arr =
array([[ -5.0,  -6.1,  -2.2,   1.4,  -7.4,  -1.5,   0.8,  -1.1,  -7.7,
         -3.3,  -5.6,  -0.5, -21.3,  -7.3,  -6.9],
       [ -8.2,  -4.4,  -9.9,  -5.4, -18.2,  -3.7,  -5.5,   2.0,  -4.8,
          9.3,   0.4,  -6.2, -17.5,  -2.1,  -2.7],
       [ -6.6,  -3.9, -12.7, -19.8, -17.8,  -9.4,  -6.6,  -0.8,  -0.7,
          4.7,   8.3,  -7.4,   9.3,   3.7,  -8.0],
       [ -2.5,  -5.6,  -6.6, -21.3,  -8.4,  -8.2,  -4.8, -13.0,  -4.8,
         -4.3,   9.7,   8.6,  17.7,  -0.6, -18.7],
       [ -4.3,  -3.0,  -3.0,  -1.7,   0.1,  -5.2,   5.3,   2.3,  -7.4,
        -13.3,  -2.8,  -3.7, -10.1,  -6.9, -14.6],
       [ -7.5,   0.3, -11.3,  -9.9,   1.6, -10.9, -17.3, -14.8,   4.4,
          1.2,  -0.3,   0.4,  20.7,   1.2,   6.8],
       [ -4.9,  -6.3,  -1.2,   3.0,  -7.8,  -0.6,   4.3,   3.3, -11.3,
         -4.8,  -4.7,  -3.4, -27.5,  -8.1,  -9.5],
       [ -4.2,  -5.6,  -3.8,  -9.6, -12.4,  -3.1,  -3.1,   7.0, -15.9,
          2.7,   9.8, -17.4,  -7.4,   2.5,  -1.6],
       [ -5.7,  -2.7,  -4.4,  -7.9,   4.9,  -9.2,  -9.5,  -2.5, -11.2,
         -7.2,   6.6, -15.2,  12.3,   3.3,   7.8],
       [ -4.1,  -5.7,  -1.0,   1.7,  -6.1,  -0.4,   0.3,  -1.3, -10.2,
         -2.7,  -4.0,  -0.7, -20.7,  -7.2,  -7.0],
       [ -4.2,  -3.3,  -4.3,  -3.5,  -3.5,  -4.2,  -3.7,  -2.6,  -3.6,
         -3.5,  -3.1,  -4.7,  -3.6,  -3.1,  -2.8],
       [ -4.4,   1.2,  -5.3,   1.3,   2.6,  -4.4,  -1.7,   1.2,  -1.4,
         -6.7,  -6.0,  -7.2,  -4.0,  -5.0,  -4.7],
       [ -2.3,   1.5,  -8.3,  -6.0,  -3.4,  -5.1,  -2.6,  -5.4,  12.7,
         -4.2, -10.7,   1.7,   8.4,  -4.8, -10.8]])
Rows and columns are counted from 0.
row 0 col 0 -> -5.0
row 11 col 3 -> 1.3
row 10 col 8 -> -3.6
row 3 col 7 -> -13.0
row 11 col 12 -> -4.0
row 4 col 13 -> -6.9
row 10 col 12 -> -3.6
row 2 col 14 -> -8.0
row 7 col 3 -> -9.6
row 12 col 9 -> -4.2
row 7 col 5 -> -3.1
row 2 col 8 -> -0.7
row 1 col 7 -> 2.0
row 2 col 12 -> 9.3
row 12 col 3 -> -6.0
row 1 col 6 -> -5.5
row 11 col 10 -> -6.0
row 3 col 8 -> -4.8
row 10 col 14 -> -2.8
row 11 col 5 -> -4.4
row 12 col 10 -> -10.7
row 7 col 11 -> -17.4
row 9 col 8 -> -10.2
row 12 col 11 -> 1.7
row 8 col 5 -> -9.2
row 9 col 14 -> -7.0
row 8 col 9 -> -7.2
row 1 col 10 -> 0.4
row 9 col 4 -> -6.1
row 0 col 4 -> -7.4
row 7 col 0 -> -4.2
row 4 col 10 -> -2.8
row 5 col 12 -> 20.7
row 9 col 0 -> -4.1
row 5 col 8 -> 4.4
row 10 col 4 -> -3.5
row 3 col 3 -> -21.3

W =
array([[5, 5, 5, 5, 6, 7, 4, 7, 4],
       [6, 5, 5, 5, 6, 5, 5, 5, 5],
       [6, 5, 4, 4, 6, 6, 3, 6, 3],
       [5, 5, 4, 4, 6, 8, 2, 8, 3],
       [5, 5, 5, 5, 6, 6, 6, 6, 6],
       [5, 5, 5, 5, 5, 6, 5, 6, 5],
       [6, 5, 5, 5, 5, 4, 6, 4, 6],
       [6, 5, 5, 5, 5, 5, 4, 5, 5],
       [5, 5, 5, 5, 6, 7, 4, 8, 4],
       [6, 5, 4, 5, 6, 5, 3, 5, 4],
       [6, 5, 4, 5, 6, 6, 4, 6, 4]])
W[0][-9] => 5
W[:, -9] => [5, 6, 6, 5, 5, 5, 6, 6, 5, 6, 6]
W[9][8] => 4
W[-5][-3] => 6
W[-2][2] => 4
W[-10][-2] => 5
W[5][5] => 6
W[3] => [5, 5, 4, 4, 6, 8, 2, 8, 3]
W[7][-9] => 6
W[4] => [5, 5, 5, 5, 6, 6, 6, 6, 6]
W[10][6] => 4
W[-1] => [6, 5, 4, 5, 6, 6, 4, 6, 4]
W[0] => [5, 5, 5, 5, 6, 7, 4, 7, 4]
W[4][-7] => 5
W[-8][-9] => 5
W[1] => [6, 5, 5, 5, 6, 5, 5, 5, 5]
W[:, -2] => [7, 5, 6, 8, 6, 6, 4, 5, 8, 5, 6]
W[-9] => [6, 5, 4, 4, 6, 6, 3, 6, 3]
W[8][-4] => 7
W[9][-8] => 5
W[5] => [5, 5, 5, 5, 5, 6, 5, 6, 5]
W[-3][6] => 4
W[:, 6] => [4, 5, 3, 2, 6, 5, 6, 4, 4, 3, 4]
W[:, -8] => [5, 5, 5, 5, 5, 5, 5, 5, 5, 5, 5]
W[:, 8] => [4, 5, 3, 3, 6, 5, 6, 5, 4, 4, 4]
W[-6][-5] => 5
W[-6][2] => 5
W[7][2] => 5
W[1][3] => 5
W[-6][3] => 5
W[4][-9] => 5
W[-8][2] => 4
W[4][-1] => 6
W[8][8] => 4
